Q: [  8.9  -6.4  -3.7  14.3   3.0  20.8 -13.5   7.2  -6.6  -6.4  20.1  -9.9
  -2.7  -4.0 -16.9  10.4  -0.9   4.2 -19.1 -11.5   2.4  22.1  12.3  -1.0
   4.8 -10.3   6.6  -8.8   5.4   2.1  13.5  19.8   3.1 -13.6 -12.2  -3.4
 -11.2  -8.6   1.6  29.3  -8.2   5.0  14.0  -4.6  28.7]
T: [-25.7 -12.1  -4.5 -25.6  11.1 -19.6   2.7  -3.4  15.0  19.2 -48.4 -15.9
  32.0   6.8  -8.4 -10.9 -22.5  32.1  13.8   8.7   4.0 -35.6   5.4 -29.0
 -27.6  54.9  38.7 -20.9   4.7   2.0 -19.7 -26.3  -6.8  -0.3  19.9  14.5
   8.0  13.0  -6.1 -25.0  35.4  13.0  -2.8  42.1  20.4]
U: [ -4.8  -9.3 -19.8   3.4  -8.7  -0.4  -7.5  11.2   0.5   7.0 -22.8 -14.9
  23.7   4.7 -33.3   2.7  -9.9  22.0   2.9   6.4 -16.5 -24.5  -7.2 -20.8
 -28.3  38.1  21.3 -14.5  16.6   5.8  -6.6  -5.3  -6.8   9.4  19.0  15.0
   8.4   2.0 -13.6   8.8  13.9   7.0  -7.8  31.7  -8.9]
M: [  4.4   9.0   7.3  10.1 -27.3   0.0  21.3   2.2 -18.3   0.3  10.5  24.5
  -5.1  12.3  21.1  -9.0  -6.9 -23.4  17.6  -1.0 -10.4   1.8  -3.9  31.2
  20.9 -24.6  -8.9   6.6  -5.8 -12.2  12.7  14.3  10.2   0.0  17.4  11.6
   0.1   1.1   7.9   4.7 -19.9 -28.0  -3.2 -24.1 -41.3]
B: [ 12.6   8.8  19.0  19.7  -5.5  17.4  36.2  -7.5 -15.0 -31.8  53.2  46.8
 -39.4   1.8  29.2 -15.5  37.7 -41.0   6.3 -13.1 -10.3  31.2  -5.4  58.7
  57.2 -90.3 -50.7  34.5 -18.4  -1.6  34.1  15.6  14.2 -17.7 -13.1 -37.0
  10.0 -20.3  15.4   9.6 -47.3 -19.4   4.1 -61.3 -33.3]
W: [ -2.2  -6.2 -14.8  10.4 -17.6 -19.6 -10.5  -4.5 -23.1  31.8 -17.8 -10.5
  -2.0  24.4 -16.4 -13.9  -8.8  -9.7   0.2   5.1  -1.0 -18.7  -3.7 -16.9
 -19.3  21.7  16.5   5.7  16.4 -16.5  -6.6  10.4 -10.3   2.4  36.2  26.1
   0.0  15.7 -21.4  -7.4  16.7 -10.1  13.0  10.9  13.6]
Z: [  5.7   0.5  20.5  14.2  -7.6  19.2  36.2   8.4   2.3 -19.8  32.5  43.8
  -9.7  10.0  19.4 -18.5   4.6  -8.2  17.0  -8.7   1.8  30.4  -6.6  35.1
  29.8 -60.6 -20.3   8.6 -25.4   0.9  23.5   8.1   9.8 -29.1   2.7 -11.1
   0.2  -6.7  17.3  12.0 -15.1  -9.9   1.4 -34.0 -26.3]
X: [ -1.9   7.3  10.1  13.5 -10.9   8.1   7.5   4.3 -11.3 -10.5  28.2  22.5
 -24.2  -2.6  11.2 -18.2   4.5   1.9  -1.5  -7.2   0.3  14.9  -8.7  22.7
  18.5 -35.8 -21.4  25.4 -21.7 -10.1   5.6   8.8   5.1  -4.1  14.0  -8.5
   8.4 -13.6   2.0   8.8  -2.3  -9.4   9.6 -26.4 -18.3]
F: [  4.2 -10.7   0.6  18.9   6.6   2.3   7.0  12.7  -9.8  12.7  11.9   0.3
  10.9   6.5   0.0   2.0 -13.9   6.2  -7.4  -2.1  21.0  20.7  -5.1   1.3
  -5.6  -0.5  11.5  -3.4  -9.4 -12.8   6.7   2.8  -0.6  -3.3   1.0  18.3
  -3.4   5.4  -4.4   9.4  -6.4   0.9  16.6   3.2  14.3]
K: [-12.7  -5.4  -4.3  -8.6   1.3  -2.1   2.2   0.3  21.3  -5.1  12.3  24.5
 -18.3  21.1  10.5  -6.4   4.9  13.5 -15.3   7.5   0.8 -27.9   4.3 -23.9
 -28.6  24.6   3.7  -5.2  12.8   2.1 -23.2 -18.7   3.8   8.5   0.0   2.0
  15.9   9.3 -17.1   6.0  23.2  16.3  16.7  16.8  31.7]
E: [-14.3  -2.4 -11.4 -16.8   7.0 -31.8 -13.6  -7.8 -11.8  17.2 -10.9 -25.6
  13.6   4.3 -15.0  18.4  -4.4   6.0   7.0  -1.3   1.6 -24.2  -4.4  -6.4
  -9.5  28.4  31.4 -11.6   1.0  -6.3   0.4  -6.9  -1.9   6.5  21.4   3.7
  -8.3   7.0  -7.0 -19.4   8.2  -3.1 -11.9  31.4   2.1]
asked: [-1.5 -7.2  0.3 14.9 -8.7 22.7]	X
asked: [  8.4 -13.6   2.0   8.8]	X
asked: [ 21.3   2.2 -18.3   0.3  10.5  24.5  -5.1  12.3  21.1]	M
asked: [  9.6 -47.3]	B
asked: [ 29.8 -60.6 -20.3   8.6 -25.4   0.9  23.5   8.1   9.8]	Z

Y: [ 25.0 -38.4 -58.3 -13.7  44.3  51.4  -3.8  56.7  -3.0 -29.8 -74.4]
C: [-30.2  11.2  53.4  61.6  57.1  35.4  59.4  65.0   2.0  94.1  10.4]
L: [ 25.0 -38.4 -58.3 -13.7  44.3  51.4 -35.2 -31.8 -48.3   0.0  32.7]
A: [ 64.7   2.0 -40.4  19.4 -37.5 -30.4  11.2  57.7  -9.8  24.6  23.6]
asked: [-30.4  11.2]	A
asked: [65.0  2.0]	C
asked: [11.2 53.4 61.6 57.1 35.4 59.4 65.0]	C
asked: [-9.8 24.6 23.6]	A
asked: [ 25.0 -38.4 -58.3 -13.7  44.3  51.4 -35.2 -31.8 -48.3   0.0  32.7]	L
asked: [-30.2  11.2  53.4  61.6  57.1  35.4  59.4  65.0   2.0]	C

